Each row has a name. Each question is about the rows just above it.

[1.458, 1.458, 1.458, 1.434, 1.458] : gul
[-6.042,  0.097, -1.557,  1.339, -4.506] : bukam
[0.549, 2.136, 0.549, 0.549, 4.476] : Gagav
[-3.778,  0.267, -4.668,  1.912, -2.324] : Zopa
[-2.701,  2.060, -2.701,  1.163, -0.676] : seso
[ 2.944,  2.944, -6.650,  1.714,  3.380] : fidod
[-4.573, -2.968,  3.279, -0.256, -5.577] : Dadip
[ 3.447,  2.498, -3.054,  0.360,  4.410] : nus
[-1.598, -6.020,  6.767, -1.680, -5.325] : Rep
[ 4.766, -3.827,  8.461, -3.128,  0.706] : gomat
Shift each entry of [1.458, 1.458, 1.458, 1.434] by -1 times 0.001:
[1.457, 1.457, 1.457, 1.433]
The value that fidod holds more than once:
[2.944]
The value that gul holds more than once:
[1.458]
Repeated in Gagav:
[0.549]

[ 1.845,  1.164, -1.652,  1.539,  1.768, -0.617, -0.617, -1.726,  1.845,
 -0.617, -1.983, -0.541,  1.845,  1.845,  2.997, -5.598, -4.686,  4.106] -> Viliz
[-4.589,  1.164, -1.652,  1.539,  1.768,  1.845,  1.845, -1.726, -0.617,
 -1.480, -1.983, -0.541,  2.830,  1.845,  3.065, -5.598, -4.686, -1.652] -> lifad
[-4.940, -1.876, -0.059,  4.263,  0.534, -8.512, -8.026,  0.073, -2.169,
 -8.512, -0.434,  1.480,  2.089,  0.764, -8.512, -5.119, -0.019,  1.894] -> ridu
Shift each entry of [ 1.539,  1.768, -0.617] by -1 times 0.001:
[ 1.538,  1.767, -0.618]
Which value appears more than once in ridu?
[-8.512]
Whose row is [-4.589,  1.164, -1.652,  1.539,  1.768,  1.845,  1.845, -1.726, -0.617,
 -1.480, -1.983, -0.541,  2.830,  1.845,  3.065, -5.598, -4.686, -1.652]?
lifad
Whose row is [ 1.845,  1.164, -1.652,  1.539,  1.768, -0.617, -0.617, -1.726,  1.845,
 -0.617, -1.983, -0.541,  1.845,  1.845,  2.997, -5.598, -4.686,  4.106]?
Viliz
The row with [-4.940, -1.876, -0.059,  4.263,  0.534, -8.512, -8.026,  0.073, -2.169,
 -8.512, -0.434,  1.480,  2.089,  0.764, -8.512, -5.119, -0.019,  1.894] is
ridu

[ 0.566,  0.136,  1.583, -0.345, -0.383,  0.546,  1.995, -1.283, -0.171,
  0.370, -1.604, -1.590,  0.503, -0.417,  2.400, -0.652,  2.360, -0.359,
  0.750,  1.459,  1.995, -0.388,  0.727, -1.040,  0.986, -0.672, -0.252,
  0.433,  0.743,  0.206,  1.995,  0.717, -0.049,  1.769,  0.201,  0.076,
 -0.493, -1.257,  0.193,  0.576, -1.257, -0.326, -1.215,  0.126,  0.397,
  0.136] -> vati
[ 1.325, -2.138,  5.554, -1.913, -2.515, -0.381, -3.450,  1.838, -0.618,
 -1.118,  1.039,  2.281, -3.540,  2.304,  2.149,  0.161, -3.457,  2.064,
  0.755,  2.717,  1.668, -1.866,  3.264, -0.154,  0.651,  1.082,  0.138,
 -0.846, -0.108,  0.358,  1.528,  1.835, -0.235, -3.342, -2.811,  1.779,
  2.014,  0.016, -0.071,  0.127,  0.388, -2.026,  1.493,  1.664,  0.415,
  1.220] -> Nudil
[ 2.014, -2.138,  5.554, -1.913, -2.515, -0.082, -3.450,  1.220,  1.220,
 -1.118,  1.039,  2.281, -3.540,  2.304,  2.149,  0.161, -3.457,  2.064,
  0.755,  2.014,  1.668, -1.866,  3.264, -0.154,  0.651,  1.082,  0.138,
 -0.846,  1.220,  0.358,  1.528,  1.835, -0.235, -3.342, -2.811,  1.779,
  2.014,  0.016, -0.071,  0.127,  2.014, -2.026,  1.493,  1.664,  0.415,
  1.220] -> zum
[ 0.665, -0.450,  2.193, -0.784, -1.056,  0.309, -0.947, -0.235, -0.266,
 -0.121, -0.635, -0.284, -0.569,  0.439,  1.946, -0.336,  0.643,  0.389,
  0.565,  1.473,  0.552, -0.700,  1.097, -0.640,  0.666, -0.083, -0.105,
  0.033,  0.345,  0.206,  1.663,  0.822, -0.107,  0.294, -0.551,  0.554,
  0.294, -0.724,  0.100,  0.411, -0.619, -0.782, -0.272,  0.571,  0.339,
  0.413] -> dopop
The value that dopop holds more than once:
[0.294]
Shift each entry of [-0.284, -0.569,  0.439] by +1 times 0.001:
[-0.283, -0.568,  0.440]
The row with [ 0.665, -0.450,  2.193, -0.784, -1.056,  0.309, -0.947, -0.235, -0.266,
 -0.121, -0.635, -0.284, -0.569,  0.439,  1.946, -0.336,  0.643,  0.389,
  0.565,  1.473,  0.552, -0.700,  1.097, -0.640,  0.666, -0.083, -0.105,
  0.033,  0.345,  0.206,  1.663,  0.822, -0.107,  0.294, -0.551,  0.554,
  0.294, -0.724,  0.100,  0.411, -0.619, -0.782, -0.272,  0.571,  0.339,
  0.413] is
dopop
[ 0.411, -0.619, -0.782] with +1 step of 0.001 on every entry:
[ 0.412, -0.618, -0.781]
Where do [ 1.325, -2.138,  5.554, -1.913, -2.515, -0.381, -3.450,  1.838, -0.618,
 -1.118,  1.039,  2.281, -3.540,  2.304,  2.149,  0.161, -3.457,  2.064,
  0.755,  2.717,  1.668, -1.866,  3.264, -0.154,  0.651,  1.082,  0.138,
 -0.846, -0.108,  0.358,  1.528,  1.835, -0.235, -3.342, -2.811,  1.779,
  2.014,  0.016, -0.071,  0.127,  0.388, -2.026,  1.493,  1.664,  0.415,
  1.220] appear?
Nudil

[-2.189, -3.214, -0.776, -1.041,  0.089,  0.104, -0.018,  1.971, -0.373,
 -0.275,  1.574,  3.414, -0.384, -0.830,  0.905,  0.792,  3.557,  0.975,
 -4.747, -0.066,  1.885, -6.908,  3.099,  5.240, -4.856, -0.342,  1.751,
  3.561,  2.856,  3.051,  7.393,  0.471, -4.362, -0.808,  1.669, -0.968,
 -0.478, -2.128, -2.811,  1.302,  0.086,  1.900,  1.033, -0.106,  1.118,
 -1.458, -0.888,  4.272,  2.879, -0.790,  2.359,  0.413,  2.211,  3.870,
 -0.406,  3.099, -3.227, -2.727, -0.974,  2.732] : vimo
[-2.189, -3.214, -0.776, -1.041,  0.089, -2.969, -0.018,  1.971, -0.373,
 -0.275, -0.022,  3.414, -0.384, -0.830,  0.905,  0.869,  3.557,  0.975,
 -4.747, -0.066,  1.885, -6.908,  3.099,  5.240, -4.856, -0.342,  1.751,
  3.561,  2.856,  3.051,  7.393, -4.268, -4.362, -0.808,  1.669, -0.968,
 -0.478, -2.128, -2.811,  1.302,  0.086,  1.900,  1.033, -0.106,  1.118,
 -1.458, -0.888,  4.272,  2.879, -0.790,  2.359,  0.413,  2.211,  3.870,
 -0.406,  3.099, -3.227, -2.727, -0.974,  2.732] : lige
[-2.656, -3.739, -1.021, -1.299,  0.991, -3.583,  0.337,  1.282,  0.246,
  0.467,  0.897,  3.654, -0.232, -0.215,  0.529,  0.814,  3.170,  0.620,
 -4.995, -0.665,  2.242, -5.811,  3.504,  0.712, -5.848,  0.926,  1.598,
  3.619,  0.997,  2.361,  7.033, -4.047, -4.086, -0.964,  2.194, -1.533,
 -0.022, -2.114, -2.329,  1.978, -0.128,  1.945,  1.513, -0.126,  0.712,
 -1.415, -0.734,  4.275,  1.986, -0.882,  3.036,  0.458,  1.911,  3.935,
  0.134,  2.671, -3.377, -2.570, -0.959,  2.352] : viben
[ 4.223, -0.085, -2.068, -2.675,  1.103,  0.192, -1.983,  3.553, -1.559,
 -0.871,  0.887,  0.695,  1.562,  1.404, -3.762,  2.769,  1.226, -1.993,
  1.418, -3.303, -2.272,  0.370,  1.247, -2.556,  1.810,  3.135, -0.355,
  1.191,  1.240, -0.006, -2.199, -1.697, -1.006, -6.690,  0.692, -0.491,
 -1.955,  1.187, -5.537,  3.153,  2.869, -0.984,  3.252,  1.271, -4.276,
  4.364, -1.664,  1.078,  1.551,  5.105,  0.443,  3.466, -2.520, -5.172,
  0.932,  6.756,  1.477, -3.741,  2.164, -1.222] : Fofi
[ 1.323, -0.385, -3.385, -2.206, -1.351,  0.547, -1.548,  0.444, -0.083,
 -3.863, -1.286, -1.552,  2.134,  3.576, -1.616,  1.162,  1.744, -2.628,
 -1.849, -1.780, -2.508, -0.268,  0.468, -3.888, -0.008,  4.524,  0.489,
  0.128, -1.633,  2.127, -1.566,  1.554, -1.083, -4.983,  3.231, -3.759,
 -2.920,  3.030, -4.005,  6.917,  2.874,  0.569,  1.441, -0.650, -4.373,
  3.427, -1.111,  2.428, -1.911,  4.351,  4.086,  3.528, -3.137, -1.299,
  0.154,  4.382,  1.676, -2.135, -2.102, -0.120] : pora
[ 0.724, -0.843, -1.139, -0.680, -0.641,  0.793, -0.840,  2.173,  1.918,
  2.373, -1.387, -1.353,  1.105,  1.697, -2.273,  2.670,  1.308, -1.477,
  2.445,  5.388,  0.182,  1.088,  0.262,  0.025,  0.819,  2.726,  0.963,
 -0.361,  0.560,  1.889,  2.619, -1.141,  1.218,  2.408,  0.298,  0.862,
 -2.109, -2.557, -2.892, -1.616, -0.171, -1.161, -3.493,  1.812, -1.667,
 -3.710,  6.399,  1.136,  3.485, -2.715, -1.471,  1.572, -3.709,  0.608,
  0.832,  3.813, -1.896, -3.231, -0.944, -1.683] : Nul
Move every entry of [1.669] by +1 step of 0.001.
[1.670]
Which value appears more than once in viben?
[0.712]
Shift each entry of [0.862] by -1 times 0.001:
[0.861]

[-0.359,  0.094,  0.094, -1.402,  0.128, -1.423,  0.805]  teseb
[-0.521, -0.213,  0.263, -0.559,  0.889, -0.969,  0.301]  semiv
[-3.847, -2.764,  3.316,  2.898,  8.102, -1.256, -3.696]  kifop
[ 0.784,  0.899, -0.488, -0.774, -2.216,  0.299,  0.388]  Momam
[-0.870, -0.726,  1.089,  1.945,  1.913, -0.870, -2.123]  kub
[ 1.602,  1.418, -1.555, -2.362, -3.751, -0.400,  2.391]  bida
[ 1.630,  1.066, -1.325, -0.733, -3.288,  0.934,  1.186]  Gasit
[ 0.963,  0.470, -1.020, -0.806, -1.640,  0.094,  1.396]  Per
[ 0.250,  0.641,  0.365,  0.562, -1.374,  1.093, -1.397]  baki
[ 0.287,  0.373,  0.265,  1.000, -0.978,  1.356, -1.385]  Sot
[ 0.693,  0.791, -0.044,  0.532, -2.039,  1.417, -1.027]  kiban
Repeated in kub:
[-0.870]
Repeated in teseb:
[0.094]
Move every entry of [-1.640] by -1 step of 0.001.
[-1.641]
Move every entry of [0.889] by +1 step of 0.001.
[0.890]

[ 2.642, -7.097,  3.381, -0.289, -0.289, -0.637,  2.503, -6.774,  0.250,
  1.850,  2.430, -1.996,  2.503, -0.045, -0.542, -2.289,  2.430, -3.594,
  4.369,  2.313, -4.815, -2.959,  2.503, -1.051, -4.681,  2.709, -3.211,
 -1.717,  1.111,  0.054,  2.503, -2.310, -0.289,  3.392, -5.087,  2.430,
 -0.559,  5.151,  1.730, -0.090,  1.206, -5.381, -6.084]  gusar
[ 2.642, -7.097,  3.381, -7.784, -0.893, -0.637, -0.764, -6.774,  0.250,
  1.850,  2.430, -1.996,  2.503, -0.045, -0.542, -2.289, -6.206, -3.594,
  4.369,  2.313, -4.815, -2.959, -2.897, -1.051, -4.681,  2.709, -3.211,
 -1.717,  1.111,  0.054, -2.399, -2.942, -0.289,  3.392, -5.087,  3.619,
 -0.559,  2.560,  1.730, -0.090,  1.206, -5.381, -6.084]  leme
[ 0.106, -3.846, -0.605, -4.777, -2.379,  2.035,  0.910, -4.528, -1.429,
  3.912, -0.279,  1.604,  0.304,  0.679, -1.057, -5.082, -4.357, -2.201,
  0.905, -0.064, -0.659,  0.536, -3.140, -0.617, -4.735,  0.157, -0.903,
 -0.867,  0.810, -3.048, -2.285, -2.942, -3.365, -0.154, -4.242, -0.038,
  0.994,  2.560, -1.661, -0.122,  1.895,  2.907,  0.695]  Mudes
The row with [ 0.106, -3.846, -0.605, -4.777, -2.379,  2.035,  0.910, -4.528, -1.429,
  3.912, -0.279,  1.604,  0.304,  0.679, -1.057, -5.082, -4.357, -2.201,
  0.905, -0.064, -0.659,  0.536, -3.140, -0.617, -4.735,  0.157, -0.903,
 -0.867,  0.810, -3.048, -2.285, -2.942, -3.365, -0.154, -4.242, -0.038,
  0.994,  2.560, -1.661, -0.122,  1.895,  2.907,  0.695] is
Mudes
[2.709] with -1 step of 0.001 on every entry:
[2.708]
Shift each entry of [4.369] by -1 times 0.001:
[4.368]
[-4.681,  2.709] with -1 step of 0.001 on every entry:
[-4.682,  2.708]

[-0.622, -0.861,  2.755, -2.552, -2.588, -0.575, -3.646,  3.092, -4.227,
  2.341] : Kat
[-7.060, -6.041, -5.598, -1.832, -5.598, -5.598, -4.682, -5.295, -5.598,
  3.489] : nad
[-4.793, -1.410,  3.130,  5.166,  0.384,  9.438,  2.099, -2.910,  5.681,
 -2.568] : Soz
[ 3.421,  0.649, -4.751, -3.913,  0.723, -7.594, -1.191,  0.566, -3.839,
  1.932] : pum
[-1.624, -1.573,  4.114, -3.160, -3.658,  0.312, -5.146,  3.957, -5.530,
 -5.146] : fotud
Shift each entry of [-2.552, -2.588] by +1 times 0.001:
[-2.551, -2.587]
Which value appears more than once in nad?
[-5.598]
Shift each entry of [3.421, 0.649] by +1 times 0.001:
[3.422, 0.650]
Move every entry of [-5.598, -4.682, -5.295, -5.598] by +1 step of 0.001.
[-5.597, -4.681, -5.294, -5.597]
Shift each entry of [ 0.649, -4.751] by +1 times 0.001:
[ 0.650, -4.750]
Shift each entry of [ 0.566, -3.839] by +1 times 0.001:
[ 0.567, -3.838]
Which value appears more than once in fotud?
[-5.146]

[ 4.315,  3.764,  4.500,  1.488,  6.560,  4.003, -0.562, -0.226, -1.009,
 -3.545]  Misil
[-0.734,  0.057,  4.343, -3.553,  4.244,  0.321,  3.101,  2.002, -1.184,
 -3.639]  Puni
[ 0.158,  0.403,  6.086, -0.354,  2.427, -1.918, -0.302, -2.815,  7.170,
 -6.203]  Dosu
[ 2.775, -0.075,  7.817,  0.074,  2.992, -1.944, -5.666, -4.037,  3.247,
 -2.875]  Dero
[-4.201,  0.206,  5.859, -1.463,  1.001, -1.168,  2.510, -3.280,  5.907,
 -2.546]  Sitad
[-1.885,  0.091, -0.050,  2.115,  4.813,  1.826, -3.029, -4.432,  0.376,
 -3.465]  gikur
[ 4.315,  3.764, -0.138,  1.488,  6.560,  4.003, -0.562, -0.226, -1.009,
 -3.545]  Vifi
[ 4.315,  3.764, -0.138,  1.488,  6.560,  4.003,  6.560,  6.560,  2.337,
  6.560]  Lat
[ 4.315,  3.764, -0.138,  1.488,  6.560,  4.003, -0.562, -0.226, -1.009,
 -2.871]  fasid
[ 1.568, -0.316,  6.224, -2.221,  6.133,  0.873,  5.316,  3.124,  1.753,
 -1.536]  nepe
[-0.240, -5.342, -1.224, -1.488, -1.678, -0.535, -1.109,  1.759, -0.129,
 -2.135]  luzo
Repeated in Lat:
[6.560]
Move every entry of [-0.302] by +1 step of 0.001.
[-0.301]

[-9.203,  4.198,  3.426, -8.531] = mivek
[-9.611,  4.661,  3.599, -9.451] = zusa
[3.171, 3.171, 3.171, 3.068] = gefu
[ 0.000,  2.993,  2.678, -5.469] = duzuv
[-6.199,  4.904, -2.225, -5.799] = lagiv
[ 3.784,  0.000, -1.367,  0.000] = Pufon
[ 0.000,  1.214,  0.465, -1.623] = tel
[-9.203,  4.198, -2.225, -8.531] = Fani
[-6.199,  0.000, -2.225, -5.799] = nuv
Move every entry of [0.000, 2.993] by +1 step of 0.001.
[0.001, 2.994]
The row with [3.171, 3.171, 3.171, 3.068] is
gefu
Shift each entry of [0.000] by +1 times 0.001:
[0.001]
Which value appears more than once in gefu?
[3.171]
Shift each entry of [-1.367] by +1 times 0.001:
[-1.366]

[ 3.951, -3.999,  7.774, -0.550]  tumuv
[-0.121, -3.642,  2.139, -8.345]  Povu
[-1.834, -2.213,  0.161,  5.228]  vuz
[ 1.798,  2.304,  2.092, -6.299]  vev
[1.798, 1.798, 2.092, 1.625]  Napu
[-1.698,  6.616,  2.084, -4.740]  papid
The value that Napu holds more than once:
[1.798]
[-3.999] with +1 step of 0.001 on every entry:
[-3.998]
Move every entry of [1.798, 2.092] by +1 step of 0.001.
[1.799, 2.093]
Whose row is [ 1.798,  2.304,  2.092, -6.299]?
vev

[ 0.512, -0.133,  0.216, -1.007, -0.445,  1.116, -0.089, -0.186,  0.151,
  1.302, -0.259,  0.257,  0.062, -0.107,  0.258, -0.133, -0.379,  0.184,
  0.591, -1.301,  0.177, -0.115,  0.456] : nuvem
[ 2.780, -0.601,  0.778, -1.906,  1.378,  1.863,  1.919, -2.482,  2.083,
  0.290, -0.564,  1.987,  2.041,  0.700, -5.011,  1.408,  2.419,  0.306,
 -2.517, -5.362, -4.468, -1.414, -3.354] : reda
[ 1.526,  2.052, -0.585,  1.011,  0.225, -1.022, -1.191, -4.139, -1.445,
 -0.885, -1.973, -0.550,  2.437,  2.416, -0.830,  0.477,  0.741, -3.298,
  1.433,  0.961, -1.106, -4.719,  0.454] : Vako
[-1.664,  0.398, -1.152, -1.188,  4.904,  0.628, -0.963,  3.021, -1.466,
 -2.125,  3.066,  1.900, -3.210,  3.519,  0.080, -2.005,  5.109, -1.557,
 -4.463, -0.294,  2.626,  4.820,  2.188] : lem
[ 1.286, -1.063, -1.381, -3.085,  3.131, -4.248, -0.538,  1.940, -9.246,
 -2.026, -2.823,  0.664,  3.078,  1.754, -4.093,  0.952, -4.128, -3.563,
  6.212,  3.211, -0.977, -1.547, -1.983] : Talop
[ 1.856,  1.355, -0.148, -0.267, -0.200,  0.104, -0.623,  0.380,  0.437,
  0.955,  0.338,  0.835,  0.529,  0.930, -0.493, -0.253,  0.029, -0.123,
  0.115,  0.671,  0.214,  0.035,  0.518] : Gipuz
[-1.664,  0.398, -1.152, -1.188,  4.904,  0.628, -0.453,  3.021, -1.466,
  3.066,  3.066, -0.218, -3.210,  3.519,  3.066, -2.005,  5.109,  3.066,
 -4.463, -0.294,  2.626,  4.820,  2.188] : saroz
Which value appears more than once in saroz?
[3.066]
[-4.093,  0.952] with +1 step of 0.001 on every entry:
[-4.092,  0.953]
[-0.623] with +1 step of 0.001 on every entry:
[-0.622]

[-5.537, -1.214, -1.732,  1.551, -3.324, -3.403, -2.430, -1.992, -2.653,
  1.673, -1.721, -1.613, -1.422,  0.638, -0.358, -1.721, -1.252,  1.713,
 -2.041, -3.738, -1.404, -0.256, -3.442, -3.129,  3.378,  1.540, -4.040,
 -0.950, -1.855, -2.474, -1.916,  3.735,  1.217, -1.708, -1.275] -> kudak
[ 0.830,  3.139, -1.315,  2.812,  2.018,  0.898,  1.897, -0.435, -4.230,
  2.842, -1.056, -0.711,  2.018,  2.018, -2.244,  0.067, -0.659,  0.644,
  1.503,  1.057,  3.574,  0.972,  1.196,  0.685, -1.561, -1.293,  2.066,
 -0.664, -1.725, -0.793, -1.070,  2.018, -1.280,  5.372, -0.375] -> Turok
[ 1.342,  4.483, -1.840,  4.154, -3.337,  1.443,  2.596, -0.679, -6.145,
  3.823, -1.437, -0.870,  6.577,  2.698, -3.186,  0.210, -0.948, -0.919,
  2.137,  1.568,  5.186,  1.278,  1.683,  1.252, -2.184, -1.963,  2.886,
 -0.919, -2.382, -1.172, -1.591, -0.564, -1.874,  7.688, -0.501] -> mimek
Which value appears more than once in mimek?
[-0.919]
The value that Turok holds more than once:
[2.018]
Repeated in kudak:
[-1.721]

